Below are the code and all the weights of a small trained network. Each question names an input and a target symbol and asks about switching units off, where a switched-off unit gives its printed mean instead of its output.

import numpy as np


def w(rows, s, z=0):
    codes = np.array(rows[::2]) - 128.0
    scale = np.full(codes.shape[1], s)
    scale[-1] = z or s
    return codes * scale


def f(y):
    return y / 2 * (1 + np.tanh(0.7978845608 * (y + 0.044715 * y**3)))


def softmax(a):
    e = np.exp(a - a.max(-1, keepdims=True))
    return e / e.sum(-1, keepdims=True)


def log_softmax(a):
    a = a - a.max(-1, keepdims=True)
    return a - np.log(np.exp(a).sum(-1, keepdims=True))


def net(x, mask):
    ids = ['ΓΛΞΦεημπτ'.index(c) for c in x.split()]
    T = len(ids)
    res = E[ids] + P[:T]
    u = 0
    for l in range(2):
        r = res
        for j in range(2):
            rows = slice(4 * j, 4 * j + 4)
            q, k, v = (r @ M[l][rows].T for M in (Q, K, V))
            z = softmax(np.where(np.tri(T) > 0, q @ k.T / 4**0.5, -1e9)) @ v
            o = O[l][rows]
            res = res + np.where(mask[u + j], z, o[:, -1]) @ o[:, :-1]
        u += 2
        y = f(res @ A[l][:, :-1].T + A[l][:, -1])
        res = res + np.where(mask[u : u + 8], y, B[l][:, -1]) @ B[l][:, :-1]
        u += 8
    return log_softmax(res[-1] @ U[:, :-1].T + U[:, -1])


Q, K, V, O, A, B = {}, {}, {}, {}, {}, {}
E = w([
[194,176,93,153],'Γ',
[99,73,141,133],'Λ',
[24,130,119,151],'Ξ',
[210,127,145,110],'Φ',
[104,96,143,109],'ε',
[102,95,144,146],'η',
[249,91,180,133],'μ',
[199,139,146,137],'π',
[49,169,38,85],'τ',
],0.014)
P = w([
[76,178,253,109],'0',
[129,76,63,113],'1',
[124,95,51,126],'2',
[129,113,46,142],'3',
[176,102,87,190],'4',
[184,117,85,197],'5',
[190,140,92,208],'6',
[204,145,94,213],'7',
[216,152,97,215],'8',
],0.0048)
Q[0] = w([
[165,18,98,55],'0.h0',
[94,233,153,145],'0.h0',
[128,189,166,171],'0.h0',
[78,151,87,69],'0.h0',
[84,54,160,159],'0.h1',
[212,244,156,198],'0.h1',
[8,205,177,193],'0.h1',
[50,155,119,106],'0.h1',
],0.011)
K[0] = w([
[88,251,176,138],'0.h0',
[125,50,114,122],'0.h0',
[145,83,83,160],'0.h0',
[98,98,187,57],'0.h0',
[74,71,219,154],'0.h1',
[135,61,15,166],'0.h1',
[13,93,124,84],'0.h1',
[99,186,125,67],'0.h1',
],0.011)
V[0] = w([
[134,138,108,149],'0.h0',
[151,85,122,115],'0.h0',
[127,138,116,146],'0.h0',
[133,121,85,254],'0.h0',
[92,15,65,70],'0.h1',
[134,199,186,66],'0.h1',
[144,189,134,143],'0.h1',
[123,151,129,75],'0.h1',
],0.009)
O[0] = w([
[150,104,116,147,150],'0.h0',
[128,146,148,63,161],'0.h0',
[141,113,119,143,136],'0.h0',
[167,17,90,93,152],'0.h0',
[129,173,122,2,131],'0.h1',
[138,176,134,198,2],'0.h1',
[142,115,92,159,148],'0.h1',
[144,169,104,127,75],'0.h1',
],0.0077,0.00056)
A[0] = w([
[117,148,79,91,68],'0.n0',
[98,119,109,166,59],'0.n1',
[249,133,135,92,116],'0.n2',
[92,139,150,91,66],'0.n3',
[97,112,144,123,37],'0.n4',
[142,149,77,140,163],'0.n5',
[182,135,99,97,214],'0.n6',
[146,81,194,90,6],'0.n7',
],0.018,0.0023)
B[0] = w([
[69,144,117,251,186],'0.n0',
[142,134,122,80,133],'0.n1',
[87,150,135,51,254],'0.n2',
[231,145,124,36,145],'0.n3',
[172,73,112,101,123],'0.n4',
[193,130,52,109,178],'0.n5',
[78,116,103,229,193],'0.n6',
[184,84,88,234,153],'0.n7',
],0.013,0.0077)
Q[1] = w([
[220,128,106,163],'1.h0',
[238,109,144,214],'1.h0',
[217,157,158,189],'1.h0',
[93,157,162,153],'1.h0',
[248,196,117,128],'1.h1',
[106,178,27,9],'1.h1',
[200,167,128,129],'1.h1',
[36,124,157,77],'1.h1',
],0.015)
K[1] = w([
[105,20,66,126],'1.h0',
[32,38,76,94],'1.h0',
[4,16,17,128],'1.h0',
[55,115,124,191],'1.h0',
[31,43,38,150],'1.h1',
[7,108,218,32],'1.h1',
[64,57,42,154],'1.h1',
[102,242,162,96],'1.h1',
],0.012)
V[1] = w([
[157,68,189,163],'1.h0',
[160,118,89,74],'1.h0',
[250,113,41,171],'1.h0',
[114,174,99,173],'1.h0',
[131,114,127,123],'1.h1',
[55,115,130,127],'1.h1',
[142,120,118,101],'1.h1',
[120,157,127,151],'1.h1',
],0.018)
O[1] = w([
[142,61,78,92,20],'1.h0',
[170,181,127,115,102],'1.h0',
[255,125,135,145,214],'1.h0',
[111,119,166,170,254],'1.h0',
[131,129,141,124,118],'1.h1',
[146,100,114,80,116],'1.h1',
[124,110,134,129,128],'1.h1',
[117,131,94,124,144],'1.h1',
],0.019,0.0055)
A[1] = w([
[121,203,110,85,2],'1.n0',
[162,54,191,138,138],'1.n1',
[90,195,120,48,14],'1.n2',
[102,212,24,146,87],'1.n3',
[115,187,11,131,15],'1.n4',
[107,130,172,231,176],'1.n5',
[108,37,195,123,37],'1.n6',
[69,99,131,242,141],'1.n7',
],0.011,0.0035)
B[1] = w([
[174,161,140,238,142],'1.n0',
[78,156,137,126,157],'1.n1',
[118,229,135,99,156],'1.n2',
[145,81,67,127,176],'1.n3',
[69,124,157,189,158],'1.n4',
[59,74,77,113,254],'1.n5',
[190,7,149,134,147],'1.n6',
[225,185,192,97,236],'1.n7',
],0.019,0.022)
U = w([
[138,82,175,136,150],'Γ',
[86,97,100,239,132],'Λ',
[89,126,71,58,120],'Ξ',
[194,135,45,72,197],'Φ',
[81,109,254,214,137],'ε',
[175,130,197,168,68],'η',
[94,75,100,105,195],'μ',
[138,142,156,63,4],'π',
[112,151,120,125,191],'τ',
],0.0093,0.0034)

Each question gives the input, a string of symbols that net reads in full, and the target symbol t.
The units are the heads (4 rows each of Q, K, V and O) and the neurons (one row each of A and B). Each row of codes is followed by its name. A weight is (code - 128) times the scale printed after its matrix; where a second scale follows, it is the last column's (O, A, B and U).
mask holds one flag per unit, layer by layer, with each layer's heads first. A switched-off unit (its flag False) gives its mean, the last column of its rows in O or B, instead of its output. The means were averaged over made-up inputs and are rounded, as every weight is.
A unit's drop is (log p(t) with every unit on - log p(t) with that unit switched off) / (log p(t) with every unit on - log p(t) with every unit switched off).
The circuit of an input: a set's keep is (log p(t) with only the set's units on - log p(t) with every unit switched off) / (log p(t) with every unit on - log p(t) with every unit switched off). Starting from the 12 units with the biggest drops (on a tie, the unit counted first), units are removed one at a time, each time the one whose removal leaves the highest keep (on an exact tie, the one counted first), for as long as the keep stays at least 0.8.
circuit, biggest first: the units of the circuit, biggest drop first
top k neurons: the k neurons with the biggest drops, biggest first
top k neurons in layer l: the k neurons of layer l with the biggest drops, biggest first
input π η ε Ξ η τ, target Λ: circuit, biggest first => 0.n0
input Γ ε η Φ, target η: circuit, biggest first => 0.n0; 1.n5
input ε μ π, target Λ: circuit, biggest first => 1.n7; 1.h0; 1.n0; 0.n2
input Γ Λ Γ ε Γ Λ Ξ, target η: top 2 neurons in layer 0 => 0.n6; 0.n0
input π τ τ Ξ, target Γ: circuit, biggest first => 0.h1; 1.h0; 1.n6
input Ξ μ Φ ε Λ Λ τ Ξ Ξ, target τ: top 2 neurons => 1.n5; 1.n2
input Φ Λ η η η Φ, target π: top 3 neurons in layer 1 => 1.n7; 1.n2; 1.n5
input Ξ π ε Λ, target Ξ: top 2 neurons in layer 1 => 1.n7; 1.n2
input η ε η π Ξ Λ τ τ Ξ, target Ξ: top 2 neurons => 0.n0; 0.n6
input μ τ Ξ ε τ Ξ Γ, target Λ: top 3 neurons in layer 0 => 0.n6; 0.n5; 0.n3
input Φ Φ τ ε π τ Φ ε π, target π: top 3 neurons in layer 1 => 1.n5; 1.n2; 1.n7
input τ Γ Λ Λ Φ, target ε: top 3 neurons in layer 0 => 0.n0; 0.n2; 0.n3
input Γ Ξ η η ε π τ π, target η: top 4 neurons in layer 0 => 0.n0; 0.n2; 0.n5; 0.n3
input η ε Λ Γ ε η, target Φ: top 3 neurons in layer 0 => 0.n2; 0.n0; 0.n6
input η Γ ε μ Ξ ε π, target Ξ: top 2 neurons => 0.n0; 0.n2
input ε μ τ, target Λ: top neuron => 0.n7
input Λ τ ε μ, target Φ: circuit, biggest first => 0.n2; 1.h0; 0.n7
input Λ τ Λ μ τ τ Φ ε π, target Φ: top 3 neurons => 0.n2; 0.n7; 0.n3
input ε τ ε Φ, target Λ: top 4 neurons in layer 0 => 0.n2; 0.n6; 0.n3; 0.n0
input τ ε Λ π τ, target Φ: top 3 neurons in layer 0 => 0.n0; 0.n2; 0.n7
input Γ μ π Φ, target η: top 2 neurons => 0.n0; 0.n2
input η Λ τ ε μ Φ, target Ξ: top 4 neurons => 0.n2; 0.n0; 0.n5; 1.n7
input Ξ Γ π μ τ Ξ ε ε Φ, target τ: top 3 neurons => 1.n2; 0.n2; 1.n5
input η η η, target μ: top 4 neurons in layer 1 => 1.n7; 1.n6; 1.n2; 1.n0
input Φ Λ μ, target π: top neuron => 1.n7
input η Λ π, target Ξ: top 3 neurons in layer 0 => 0.n0; 0.n5; 0.n2
input Φ Λ π, target π: top neuron in layer 1 => 1.n7
input τ Γ μ, target ε: top 2 neurons => 0.n2; 0.n3
input η τ η Φ, target Ξ: top 2 neurons in layer 0 => 0.n0; 0.n2
input Λ η Ξ Λ ε Ξ, target Φ: top 4 neurons => 0.n2; 0.n7; 0.n3; 1.n5
